Below is a small trained network, with its code and all its weights. Each question gives an input and a target symbol and asks what happens when units are switched off, that is, made to give their printed mean instead of their output.

import numpy as np


def w(rows, s, z=0):
    codes = np.array(rows[::2]) - 128.0
    scale = np.full(codes.shape[1], s)
    scale[-1] = z or s
    return codes * scale


def softmax(a):
    e = np.exp(a - a.max(-1, keepdims=True))
    return e / e.sum(-1, keepdims=True)


def log_softmax(a):
    a = a - a.max(-1, keepdims=True)
    return a - np.log(np.exp(a).sum(-1, keepdims=True))


def net(x, mask):
    ids = ['Φβγεζτψω'.index(c) for c in x.split()]
    T = len(ids)
    res = E[ids] + P[:T]
    u = 0
    for l in range(2):
        r = res
        for j in range(3):
            rows = slice(2 * j, 2 * j + 2)
            q, k, v = (r @ M[l][rows].T for M in (Q, K, V))
            z = softmax(np.where(np.tri(T) > 0, q @ k.T / 2**0.5, -1e9)) @ v
            o = O[l][rows]
            res = res + np.where(mask[u + j], z, o[:, -1]) @ o[:, :-1]
        u += 3
    return log_softmax(res[-1] @ U[:, :-1].T + U[:, -1])


Q, K, V, O = {}, {}, {}, {}
E = w([
[146,84,113],'Φ',
[92,58,170],'β',
[165,77,155],'γ',
[158,93,198],'ε',
[152,39,194],'ζ',
[197,158,192],'τ',
[216,148,156],'ψ',
[141,254,67],'ω',
],0.0096)
P = w([
[162,137,164],'0',
[129,140,76],'1',
[120,193,176],'2',
[171,140,168],'3',
[114,138,77],'4',
[68,135,185],'5',
[174,139,170],'6',
[110,136,76],'7',
[37,103,187],'8',
[169,150,174],'9',
[118,140,72],'10',
[3,71,180],'11',
[157,158,177],'12',
[128,141,71],'13',
],0.016)
Q[0] = w([
[74,163,44],'L0H1',
[78,107,150],'L0H1',
[145,162,113],'L0H2',
[28,165,64],'L0H2',
[98,252,235],'L0H3',
[115,32,166],'L0H3',
],0.011)
K[0] = w([
[247,100,146],'L0H1',
[96,110,128],'L0H1',
[111,102,77],'L0H2',
[240,125,166],'L0H2',
[89,123,132],'L0H3',
[101,46,160],'L0H3',
],0.014)
V[0] = w([
[246,83,227],'L0H1',
[115,105,140],'L0H1',
[105,220,157],'L0H2',
[168,254,158],'L0H2',
[173,190,149],'L0H3',
[185,114,85],'L0H3',
],0.0096)
O[0] = w([
[130,3,121,253],'L0H1',
[111,113,137,131],'L0H1',
[115,146,80,171],'L0H2',
[122,228,164,213],'L0H2',
[74,96,158,174],'L0H3',
[69,161,74,94],'L0H3',
],0.0063,0.0047)
Q[1] = w([
[119,197,174],'L1H1',
[43,127,143],'L1H1',
[166,93,232],'L1H2',
[84,159,185],'L1H2',
[104,181,45],'L1H3',
[243,150,250],'L1H3',
],0.014)
K[1] = w([
[98,169,88],'L1H1',
[172,31,121],'L1H1',
[120,132,167],'L1H2',
[131,70,156],'L1H2',
[151,151,11],'L1H3',
[213,150,202],'L1H3',
],0.011)
V[1] = w([
[238,116,89],'L1H1',
[140,14,102],'L1H1',
[206,169,47],'L1H2',
[220,98,83],'L1H2',
[254,111,208],'L1H3',
[117,92,223],'L1H3',
],0.0098)
O[1] = w([
[148,150,43,137],'L1H1',
[190,167,166,154],'L1H1',
[217,144,103,44],'L1H2',
[118,93,169,125],'L1H2',
[44,68,1,254],'L1H3',
[98,219,136,227],'L1H3',
],0.0086,0.0069)
U = w([
[101,146,222,254],'Φ',
[136,101,111,153],'β',
[123,58,143,76],'γ',
[119,123,81,82],'ε',
[151,141,99,107],'ζ',
[82,251,99,189],'τ',
[150,83,169,37],'ψ',
[167,165,146,212],'ω',
],0.014,0.0034)

Each question gives the input, a string of symbols that net reads in full, and the target symbol t.
The units are the heads (2 rows each of Q, K, V and O). Each row of codes is followed by its name. A weight is (code - 128) times the scale printed after its matrix; where a second scale follows, it is the last column's (O and U).
mask holds one flag per head, layer by layer. A switched-off head (its flag False) gives its mean, the last column of its rows in O, instead of its output. The means were averaged over made-up inputs and are rounded, as every weight is.
A unit's drop is (log p(t) with every unit on - log p(t) with that unit switched off) / (log p(t) with every unit on - log p(t) with every unit switched off).
The circuit of an input: a set's keep is (log p(t) with only the set's units on - log p(t) with every unit switched off) / (log p(t) with every unit on - log p(t) with every unit switched off). Starting from all 6 units, units are removed one at a time, each time the one whose removal leaves the highest keep (on an exact tie, the one counted first), for as long as the keep stays at least 0.8.
circuit, biggest first: the units of the circuit, biggest drop first
heads that matter: for each layer, one digit per head in row order, 1 if its drop is at least 0.15 and else 0, layers parted by /
drop when u is switched off: that unit's drop, to one decimal
input ζ γ ε γ ζ ε ω ω ω ζ, target τ: heads that matter	100 / 001
input γ ζ ε τ β ω γ, target τ: heads that matter	100 / 001
input ζ τ ε ψ β, target Φ: heads that matter	001 / 001
input ω β γ τ τ ω ζ β γ ψ, target ε: circuit, biggest first	[L1H3]
input τ ε ζ ψ ω ζ τ, target τ: circuit, biggest first	[L0H1, L1H3]
input Φ ω ω ψ ω ε ζ, target τ: heads that matter	100 / 000
input ω ψ τ ψ ζ Φ ψ ε ζ ψ ε ζ ζ, target γ: heads that matter	010 / 100
input Φ ψ ψ ω ψ ω τ ζ ζ ε ε β ψ, target ε: heads that matter	010 / 001
input ε τ ε ω ω ζ β, target τ: circuit, biggest first	[L1H3, L0H1]
input ζ γ Φ ω ω ε, target τ: circuit, biggest first	[L1H3, L0H1]
input γ τ ω γ τ ω, target Φ: circuit, biggest first	[L1H3, L0H3]
input ψ ζ γ ζ τ ζ τ ω ε ψ, target τ: circuit, biggest first	[L0H1, L1H3]
input ζ ω ω β ε ε ζ ζ τ, target τ: heads that matter	000 / 001
input ω ω ψ τ ω ζ Φ, target τ: circuit, biggest first	[L0H1]
input ω ω ζ γ τ ψ ε ζ ε β ε ζ ζ, target γ: drop when L0H2 is switched off	0.9
input ζ ω ω ε Φ ω ψ Φ, target ω: drop when L1H3 is switched off	0.5
input ω ω ζ γ β ζ ω τ ε ε, target ε: drop when L0H3 is switched off	0.1
input ζ τ ε ω β, target Φ: drop when L1H3 is switched off	0.9
